vavir: [57 38 -78 -37 -33 37 14]
Deluz: [-2 4 -26 54 14 1 58]
Povot: [43 -15 -61 17 46 59 20]
kube: [36 2 -17 1 92 45 31]
Gofir: [15 -23 15 -9 4 -4 -31]
zukis: [-19 -65 76 2 67 30 91]
[0 3 -28 55 15 0 57]
Deluz
len: [43 -15 -61]
3
[38 2 -18 2 91 44 30]
kube
len: [-2 4 -26 54 14 1 58]
7
len: [36 2 -17 1 92 45 31]
7
[16 -23 15 -10 4 -4 -31]
Gofir
where: [-31]
Gofir, 7

Gat: [-13 -4 -28 -3 -39 -75 -12 20 5 -17 -1 -12 -11 2 -41 -52 -62 -42 -49 6 -32 -51 -50 -3 -23 1 -34 -20 7 -10 -9 1 -25 -35 8 -46 -31 -28]
Bom: [11 -25 3 -14 26 31 8 0 -4 -21 -4 4 -1 -10 14 21 11 37 38 -8 15 27 32 -1 8 8 41 -21 -14 11 34 -16 21 -14 12 16 16 6]
lebib: [-19 62 20 33 -45 -24 -36 24 9 70 -14 34 31 -23 -2 -38 -48 -51 -56 -8 -41 -58 -51 -5 -15 6 12 71 -15 -14 -17 18 -29 52 -12 -8 -48 -48]
chg Bom: [11 -25 3 -14 26 31 8 0 -4 -21 -4 4 -1 -11 14 21 11 37 38 -8 15 27 32 -1 8 8 41 -21 -14 11 34 -16 21 -14 12 16 16 6]
14, [-10]
chg Gat: [-13 -4 -28 -3 -39 -75 -12 20 5 -17 -1 -12 -11 2 -41 -52 -62 -42 -49 6 -32 -51 -50 -3 -23 1 -34 -20 7 -10 -9 1 -25 -35 8 -46 -30 -28]
37, [-31]
len: [-13]
1
count Bom: [10]
0
chg Gat: [-13 -4 -28 -3 -39 -75 -12 20 5 -17 -1 -12 -11 2 -41 -52 -62 -42 -48 6 -32 -51 -50 -3 -23 1 -34 -20 7 -10 -9 1 -25 -35 8 -46 -31 -28]
19, [-49]

sak: [-44 -40 -31 -21 -7 6 20 31 38 43 46 43 37 28 15 3 -11 -24 -34 -41 -44 -46 -41 -35 -25 -12 1]
Zuv: [-71 -61 -3 57 73 28 -38 -74 -49 13 67 65 13 -50 -74 -38 29 72 58 -3 -61 -69 -23 42 74 46 -19]
tam: [38 33 27 21 15 7 0 -7 -13 -20 -27 -34 -39 -45 -49 -51 -37 -56 -57 -56 -57 -53 -51 -48 -43 -38 -32]
redu: [7 -17 -40 -58 -70 -74 -71 -60 -42 -20 4 27 48 65 73 -32 -36 -35 -27 -15 -1 13 26 34 37 -32 -79]
vul: [-13 -68 -86 -56 5 64 88 62 2 -59 -87 -67 -11 52 89 82 68 50 25 1 -25 -47 -68 -82 -88 -88 -79]
sune: [41 17 -18 -41 -37 -8 26 42 31 0 -33 -42 -25 9 38 41 19 -17 -41 -37 -10 25 43 32 0 -32 -43]
tob: [7 -17 -40 -58 -70 -74 -71 7 -42 -20 4 27 48 65 73 -32 -36 -35 -27 -15 -1 13 26 34 37 7 24]
Sosi: [7 -17 -40 -58 -70 -74 -71 -60 -42 -20 4 27 48 65 73 73 67 52 33 9 -15 -38 -56 -69 -75 -71 -61]
where: [-18]
sune, 3
count tob: [7]
3

seg: [-60 -33 48 -11 -24 12]
Rizud: [-18 -81 16 -2 18 29]
Far: [-38 -88 18 0 -23 -1]
rudon: [22 11 -16 -8 -7 7]
dupo: [-17 -20 -12 -6 -11 17]
lel: [28 -12 6 8 -7 -31]
[22 13 -15 -10 -9 6]
rudon
where: [-24]
seg, 5
chg lel: [29 -12 6 8 -7 -31]
1, [28]

toza: [-2 -36 -1 18 6 -6 9 -90 -10 -10 44 -39 -5 11 57 -16 -4 18 -25 9 23 -1 -4]
pafom: [33 10 20 15 -11 -30 -14 27 20 -12 -2 15 -23 13 -31 -4 -8 21 -1 11 15 20 20]
lizom: [0 17 -9 -39 1 -13 31 65 47 -4 14 18 4 -17 -6 22 -32 37 -17 -2 -23 2 6]
sugu: [-8 5 13 30 8 1 23 40 38 16 -17 -11 -10 -11 -34 -13 -14 -23 -16 -9 1 10 -14]
Mis: [-8 5 13 30 8 1 23 40 38 16 32 -11 -10 -11 -34 -13 -14 -23 -16 -42 1 10 -14]
len: [0 17 -9 -39 1 -13 31 65 47 -4 14 18 4 -17 -6 22 -32 37]
18
[33 10 21 16 -11 -30 -14 27 20 -12 -2 14 -23 12 -32 -5 -8 20 -1 11 14 20 21]
pafom
count pafom: [20]
4

gafi: [-1 -57 -23 -10 -9 -18 -5 19 -3]
Luv: [-8 -73 -7 -40 23 -2 -5 33 -20]
Tozag: [-1 -57 -23 -10 -9 -18 -8 19 -6]
kodi: [-1 -57 -23 -10 -9 -18 -5 19 -6]
where: [-7]
Luv, 3
len: [-8 -73 -7]
3
[-1 -57 -23 -10 -9 -18 -5 19 -3]
gafi
[-1 -57 -23 -10 -9 -18 -8 19 -6]
Tozag

mepob: [3 -25 -73 -34 -17]
Ribe: [18 24 32 45 -35]
fako: [54 22 -44 -4 -2]
Mab: [13 21 -63 22 -19]
fize: [40 -3 -63 14 20]
zutof: [47 48 99 7 45]
div: [-22 -42 -60 -25 -22]
[40 -3 -63 14 20]
fize
count mepob: [-73]
1
len: [47 48 99 7]
4
where: [-60]
div, 3
[3 -25 -72 -34 -18]
mepob
len: [54 22 -44]
3

kivu: [18 -68 -39 -37 68]
dide: [27 -88 -30 -64 48]
guvus: [40 -3 -30 -89 12]
lam: [-14 -22 -34 82 19]
boba: [27 0 -30 30 48]
chg dide: [27 -87 -30 -64 48]
2, [-88]
where: [-89]
guvus, 4
chg boba: [27 0 -31 30 48]
3, [-30]
[18 -68 -39 -37 69]
kivu
len: [-14 -22 -34]
3

Lan: [-15 -15 3 -10 -8 1 -20 3 -20 -18 -10 10 -15 -30 -24 11 10 -30 -3 1 -26 73 18 5 -25 9 -29 12 39 36 -21 17 -10 24 5 13 6 -22 -16 18 -48 -9 -28 30 2 15 -5 -18 -25 -3 13 -10 -2 4 15]
rog: [-24 -19 33 -10 -2 29 -32 42 3 -13 18 -1 -28 3 -28 10 -9 -22 22 -6 5 -12 26 2 -17 -19 -32 12 1 31 -21 25 1 11 -1 16 10 -28 -35 -9 -8 -12 -27 25 32 12 10 5 -22 13 -36 -13 37 24 31]
dok: [10 -13 19 -5 6 25 -7 14 28 -5 5 -11 21 -8 -11 14 -8 21 23 3 23 -33 22 6 -15 -35 -18 38 -45 70 13 -28 16 36 23 16 12 11 -31 5 -19 -13 -2 1 11 -5 17 22 3 24 13 -24 23 3 -1]
mufu: [-15 -16 29 -5 5 26 -33 41 24 -20 9 3 -26 2 -21 12 -13 -13 33 -5 13 -31 33 14 -8 -23 -26 10 -21 35 -16 22 9 17 4 13 9 -18 -38 -10 -16 -11 -20 26 33 3 19 15 -16 13 -24 -16 35 23 26]
kiz: [19 -8 -9 -1 15 22 -24 16 34 -22 -13 4 -4 -14 8 0 -13 -15 29 -30 20 -45 29 5 17 -29 -8 -16 -49 40 5 -2 23 49 0 -4 12 -8 -43 -4 -33 3 -2 22 11 1 42 20 -8 -9 9 -8 4 9 -6]
bon: [-4 -12 4 12 -12 -27 -9 -3 -19 13 2 15 27 -5 15 21 -8 -5 22 14 11 35 27 2 -9 -28 31 6 -24 30 -20 -24 28 -10 25 23 1 26 9 -3 -16 -10 -37 10 6 -3 3 4 3 48 46 -32 58 -4 0]
[20 -7 -9 -3 15 22 -24 16 34 -21 -14 4 -3 -14 8 1 -14 -15 29 -30 20 -45 28 5 18 -28 -8 -16 -49 40 6 -2 22 49 1 -4 12 -7 -42 -4 -34 3 -2 23 12 1 42 20 -9 -9 10 -7 4 10 -6]
kiz
count dok: [3]
3

tena: [-23 33 -28 -5 -4 -33 -11]
Nolum: [17 -11 18 31 -5 19 -17]
tez: [-36 -42 6 18 23 15 24]
sudo: [94 -61 22 2 -9 -14 -21]
Tamo: [56 51 24 -32 -20 -25 -7]
Tafas: [76 -49 13 1 -6 -11 -24]
Dol: [-28 -4 -7 -4 -4 -7 3]
bafo: [-25 -12 -7 -8 6 6 -8]
timi: [43 22 -4 -22 -23 18 17]
chg bafo: [-25 -12 -7 -9 6 6 -8]
4, [-8]
chg Tafas: [76 -49 14 1 -6 -11 -24]
3, [13]
[-39 -42 8 18 22 15 22]
tez
count Dol: [-3]
0
len: [43 22 -4 -22 -23 18]
6
len: [-28 -4 -7]
3
count timi: [22]
1

zel: [-27 -47 -56 49 41 -63 56 -48 -47]
tiv: [26 36 70 -58 -39 64 -45 38 50]
pef: [-9 17 -72 47 -21 -68 -13 25 0]
gofu: [-7 -35 65 -48 12 63 39 -40 -16]
luz: [12 9 60 -49 -17 62 -17 13 25]
virel: [26 36 70 -58 -39 64 -55 39 50]
Fol: [26 36 70 -58 5 -55 2 1 -11]
zasi: [-47 -47 3 -4 38 5 68 -40 -36]
Gavu: [26 36 70 -58 -39 64 -45 38 -57]
chg gofu: [-8 -35 65 -48 12 63 39 -40 -16]
1, [-7]
[-5 -36 65 -47 11 62 39 -38 -16]
gofu

Dek: [26 22 0 -10 -55 -81 -2]
gituf: [-33 -33 -33 13 11 11 0]
zav: [-14 12 -17 -23 -23 -14 -1]
where: [-17]
zav, 3
chg zav: [-14 12 -17 -23 -22 -14 -1]
5, [-23]
count gituf: [13]
1
chg Dek: [26 22 0 -10 -55 -82 -2]
6, [-81]
count zav: [13]
0
chg Dek: [26 22 0 -10 -55 -81 -1]
7, [-2]
[-16 12 -17 -22 -23 -15 -2]
zav

Bigak: [26 -5 43 36 43 48 14 -7 26 -2 70 7 -20 -61 -10 -21 -27 -20 -5 -2 1 38 -4 4 69 -9 -26 -68 23 11 13 52 -14 -50 -5 -10 -12 38 11 -3 -49 37 24 32 -29 -40 -4 26 36 36 -11 0]
vil: [26 -5 43 -1 43 48 14 -7 26 -2 70 7 -20 -61 -10 -21 -27 -20 -5 -2 1 38 -4 4 69 -9 -26 -68 23 11 13 52 -14 -50 -5 -25 -12 38 11 -3 -49 -66 -19 -22 19 -21 28 -15 17 2 -15 -32]
dofeg: [-3 -30 34 71 40 26 -24 -37 -11 25 1 18 2 45 44 4 -17 -23 -32 -26 7 28 -25 -8 6 11 -1 -50 8 23 -32 17 -29 -62 50 14 -46 -25 -11 -17 18 20 55 -14 -52 -76 5 42 32 28 28 11]
len: [-3 -30 34 71 40 26 -24 -37 -11 25 1 18 2 45 44 4 -17 -23 -32 -26 7 28 -25 -8 6 11 -1 -50 8 23 -32 17 -29 -62 50 14 -46]
37
[26 -5 43 -1 43 48 14 -7 26 -2 70 7 -20 -61 -10 -21 -27 -20 -5 -2 1 38 -4 4 69 -9 -26 -68 23 11 13 52 -14 -50 -5 -25 -12 38 11 -3 -49 -66 -19 -22 19 -21 28 -15 17 2 -15 -32]
vil
len: [26 -5 43 -1 43 48 14 -7 26 -2 70 7 -20 -61 -10 -21 -27 -20 -5 -2 1 38 -4 4 69 -9 -26 -68 23 11 13 52 -14 -50 -5 -25 -12 38 11 -3 -49 -66 -19 -22 19 -21 28 -15 17 2 -15 -32]
52
count Bigak: [36]
3

taguv: [70 28 43 33 -22 5 -62 3 71 -26]
Romek: [-2 -18 -36 46 12 -38 2 44 -58 -32]
lobur: [57 57 -30 11 -33 35 43 16 57 -8]
nupu: [40 20 41 -72 1 -76 -57 26 43 69]
Mel: [-50 -21 27 -57 -77 -56 -30 -73 25 74]
Luza: [-26 -17 4 -55 13 34 2 -72 -51 -79]
gug: [4 3 65 -67 -32 -73 33 56 -8 52]
beso: [38 -56 -31 38 58 3 19 53 19 19]
[-50 -23 28 -57 -78 -58 -30 -72 25 76]
Mel
[39 -56 -31 38 58 2 18 53 18 19]
beso
where: [-22]
taguv, 5
chg Mel: [-50 -20 27 -57 -77 -56 -30 -73 25 74]
2, [-21]
count beso: [19]
3
[70 28 43 33 -22 5 -63 3 71 -26]
taguv

